Below is a small trained network, with its code and all its weights. Each question gives an input and a target symbol and asks what happens when units are switched off, that is, made to give their printed mean instead of their output.

import numpy as np


def w(rows, s, z=0):
    codes = np.array(rows[::2]) - 128.0
    scale = np.full(codes.shape[1], s)
    scale[-1] = z or s
    return codes * scale


def f(y):
    return y / 2 * (1 + np.tanh(0.7978845608 * (y + 0.044715 * y**3)))


def softmax(a):
    e = np.exp(a - a.max(-1, keepdims=True))
    return e / e.sum(-1, keepdims=True)


def log_softmax(a):
    a = a - a.max(-1, keepdims=True)
    return a - np.log(np.exp(a).sum(-1, keepdims=True))


def net(x, mask):
    ids = ['αβδεζλμξπφψ'.index(c) for c in x.split()]
    T = len(ids)
    res = E[ids] + P[:T]
    r = res
    for j in range(2):
        rows = slice(4 * j, 4 * j + 4)
        q, k, v = (r @ M[0][rows].T for M in (Q, K, V))
        z = softmax(np.where(np.tri(T) > 0, q @ k.T / 4**0.5, -1e9)) @ v
        o = O[0][rows]
        res = res + np.where(mask[j], z, o[:, -1]) @ o[:, :-1]
    y = f(res @ A[0][:, :-1].T + A[0][:, -1])
    res = res + np.where(mask[2:26], y, B[0][:, -1]) @ B[0][:, :-1]
    return log_softmax(res[-1] @ U[:, :-1].T + U[:, -1])


Q, K, V, O, A, B = {}, {}, {}, {}, {}, {}
E = w([
[134,37,132,102,110],'α',
[76,193,24,113,149],'β',
[159,231,178,164,109],'δ',
[154,70,84,248,150],'ε',
[121,116,50,45,152],'ζ',
[79,220,88,188,145],'λ',
[163,199,148,88,179],'μ',
[165,52,25,153,137],'ξ',
[254,110,136,75,159],'π',
[60,107,65,139,163],'φ',
[80,119,173,157,86],'ψ',
],0.017)
P = w([
[3,159,53,47,33],'0',
[68,110,190,118,199],'1',
[104,154,55,98,48],'2',
[94,108,188,131,212],'3',
[155,152,58,119,57],'4',
[104,106,191,136,219],'5',
[183,154,60,131,65],'6',
[114,108,191,145,229],'7',
[209,160,52,146,69],'8',
[123,106,188,148,236],'9',
[227,153,52,148,73],'10',
[125,110,187,153,240],'11',
[255,157,46,159,75],'12',
[132,111,185,154,249],'13',
],0.0084)
Q[0] = w([
[162,117,250,165,66],'head 1',
[133,16,111,123,83],'head 1',
[192,85,117,83,153],'head 1',
[77,100,108,246,156],'head 1',
[103,150,105,126,83],'head 2',
[163,155,116,98,117],'head 2',
[134,112,118,121,87],'head 2',
[134,90,100,114,127],'head 2',
],0.013)
K[0] = w([
[135,121,207,151,59],'head 1',
[120,5,113,108,98],'head 1',
[166,83,121,114,149],'head 1',
[79,107,110,247,130],'head 1',
[102,140,109,138,113],'head 2',
[152,159,104,104,113],'head 2',
[132,119,107,136,111],'head 2',
[129,100,119,117,124],'head 2',
],0.018)
V[0] = w([
[51,133,104,104,190],'head 1',
[35,153,227,211,101],'head 1',
[1,58,186,103,113],'head 1',
[229,100,141,106,69],'head 1',
[37,94,85,138,112],'head 2',
[156,162,156,174,87],'head 2',
[87,93,198,168,186],'head 2',
[104,149,145,77,96],'head 2',
],0.0055)
O[0] = w([
[133,89,3,161,214,169],'head 1',
[158,134,194,224,163,73],'head 1',
[233,120,143,146,249,11],'head 1',
[102,149,193,40,80,67],'head 1',
[153,203,174,80,75,156],'head 2',
[125,150,157,189,150,72],'head 2',
[92,76,243,142,90,96],'head 2',
[115,148,66,143,89,137],'head 2',
],0.0048,0.0012)
A[0] = w([
[106,167,159,77,160,126],'neuron 1',
[153,89,152,183,128,102],'neuron 2',
[86,78,139,160,122,253],'neuron 3',
[120,139,88,194,35,84],'neuron 4',
[100,95,106,103,8,95],'neuron 5',
[134,114,169,150,206,118],'neuron 6',
[94,156,197,148,141,112],'neuron 7',
[240,104,203,142,198,119],'neuron 8',
[178,51,173,111,153,106],'neuron 9',
[81,167,119,133,96,246],'neuron 10',
[98,59,86,185,99,96],'neuron 11',
[156,125,62,103,163,141],'neuron 12',
[149,102,88,99,146,174],'neuron 13',
[124,82,117,118,145,120],'neuron 14',
[67,117,143,107,209,105],'neuron 15',
[129,124,127,122,50,193],'neuron 16',
[127,124,132,158,150,98],'neuron 17',
[42,79,190,100,181,120],'neuron 18',
[23,132,79,142,33,36],'neuron 19',
[65,162,165,74,67,70],'neuron 20',
[121,165,186,198,140,125],'neuron 21',
[173,146,87,87,87,26],'neuron 22',
[101,172,190,164,178,85],'neuron 23',
[160,206,75,103,74,84],'neuron 24',
],0.011,0.0069)
B[0] = w([
[85,181,163,98,142,157],'neuron 1',
[151,140,167,134,121,175],'neuron 2',
[117,106,76,143,93,254],'neuron 3',
[125,96,118,21,133,180],'neuron 4',
[76,204,116,150,179,189],'neuron 5',
[86,87,172,129,162,209],'neuron 6',
[182,121,130,101,140,182],'neuron 7',
[49,185,206,131,81,228],'neuron 8',
[133,171,141,180,41,168],'neuron 9',
[121,145,47,159,74,242],'neuron 10',
[95,198,172,147,134,172],'neuron 11',
[172,127,155,140,82,217],'neuron 12',
[158,168,147,128,95,209],'neuron 13',
[126,165,134,101,107,142],'neuron 14',
[71,55,114,50,143,181],'neuron 15',
[113,115,75,163,140,201],'neuron 16',
[121,141,143,151,171,139],'neuron 17',
[178,12,156,91,120,192],'neuron 18',
[94,151,232,67,164,161],'neuron 19',
[2,166,91,78,141,136],'neuron 20',
[207,147,101,118,156,232],'neuron 21',
[123,140,137,190,139,169],'neuron 22',
[150,144,98,91,223,198],'neuron 23',
[131,24,155,177,134,216],'neuron 24',
],0.0083,0.0062)
U = w([
[141,171,174,106,98,71],'α',
[221,115,97,186,96,239],'β',
[133,131,104,150,188,26],'δ',
[75,153,151,88,173,121],'ε',
[178,84,159,140,165,176],'ζ',
[172,106,107,70,140,55],'λ',
[93,84,156,135,94,28],'μ',
[74,142,162,194,140,41],'ξ',
[9,156,99,136,114,229],'π',
[169,179,143,132,157,62],'φ',
[82,68,112,135,155,2],'ψ',
],0.013,0.0036)

Each question gives the input, a string of symbols that net reads in full, and the target symbol t.
The units are the heads (4 rows each of Q, K, V and O) and the neurons (one row each of A and B). Each row of codes is followed by its name. A weight is (code - 128) times the scale printed after its matrix; where a second scale follows, it is the last column's (O, A, B and U).
mask holds one flag per unit, heads first, then neurons. A switched-off unit (its flag False) gives its mean, the last column of its rows in O or B, instead of its output. The means were averaged over made-up inputs and are rounded, as every weight is.
A unit's drop is (log p(t) with every unit on - log p(t) with that unit switched off) / (log p(t) with every unit on - log p(t) with every unit switched off).
The circuit of an input: a set's keep is (log p(t) with only the set's units on - log p(t) with every unit switched off) / (log p(t) with every unit on - log p(t) with every unit switched off). Starting from the 12 units with the biggest drops (on a tie, the unit counted first), units are removed one at a time, each time the one whose removal leaves the highest keep (on an exact tie, the one counted first), for as long as the keep stays at least 0.8.
circuit, biggest first: the units of the circuit, biggest drop first
unit that matters most: the unit with the biggest drop
k most important neurons: the k neurons with the biggest drops, biggest first
which heads matter: for each layer, one digit per head in row order, 1 if its drop is at least 0.15 and else 0, layers parted by /
drop when u is switched off: that unit's drop, to one decimal
input ψ π ψ λ ξ α ψ μ ξ ζ, target λ: which heads matter	10
input ζ ψ β ψ ε μ ψ ψ ψ ψ ζ λ α, target π: circuit, biggest first	[head 1; neuron 5]
input α ζ α, target β: which heads matter	10
input λ φ ξ π μ ψ ψ φ, target ψ: circuit, biggest first	[neuron 15; neuron 18]
input ε ψ ψ, target β: circuit, biggest first	[head 1; neuron 8]
input μ β ξ μ μ ε, target ξ: circuit, biggest first	[neuron 8; neuron 11; head 1]
input ψ ψ μ ψ μ φ ψ ψ α μ, target ε: unit that matters most	neuron 1
input π π δ μ α, target π: 3 most important neurons	[neuron 5; neuron 21; neuron 18]
input ε μ μ μ α π α α φ μ ψ, target π: 3 most important neurons	[neuron 18; neuron 5; neuron 12]
input ψ ψ π δ μ, target π: 2 most important neurons	[neuron 20; neuron 21]
input μ ξ φ ψ δ, target π: 2 most important neurons	[neuron 20; neuron 10]
input ε λ λ ψ μ δ ξ φ λ, target β: which heads matter	00
input ψ ψ π ψ λ ψ ζ, target π: which heads matter	10
input μ ζ π ψ ζ, target β: which heads matter	01
input μ ψ μ, target β: which heads matter	01
input μ μ λ φ μ ψ μ λ, target δ: circuit, biggest first	[head 1; neuron 23; neuron 8]
input α ε π μ δ λ λ π μ, target β: which heads matter	11
input λ φ ψ μ ψ φ μ μ ψ ξ φ, target β: which heads matter	10
input φ ζ μ ψ ψ ψ μ ψ μ π, target α: most important neuron	[neuron 8]
input ξ μ ψ ε β λ λ, target β: drop when head 2 is switched off	0.1
input μ λ ψ α φ μ π ψ ψ ψ φ ψ δ, target π: drop when neuron 8 is switched off	0.0
input π ψ φ ξ α ψ ψ ζ ζ ξ ψ μ, target ε: drop when neuron 4 is switched off	0.0
input λ ψ ε, target π: drop when neuron 18 is switched off	0.1
input μ ε ζ ψ π ψ π α δ π, target α: most important neuron	[neuron 9]
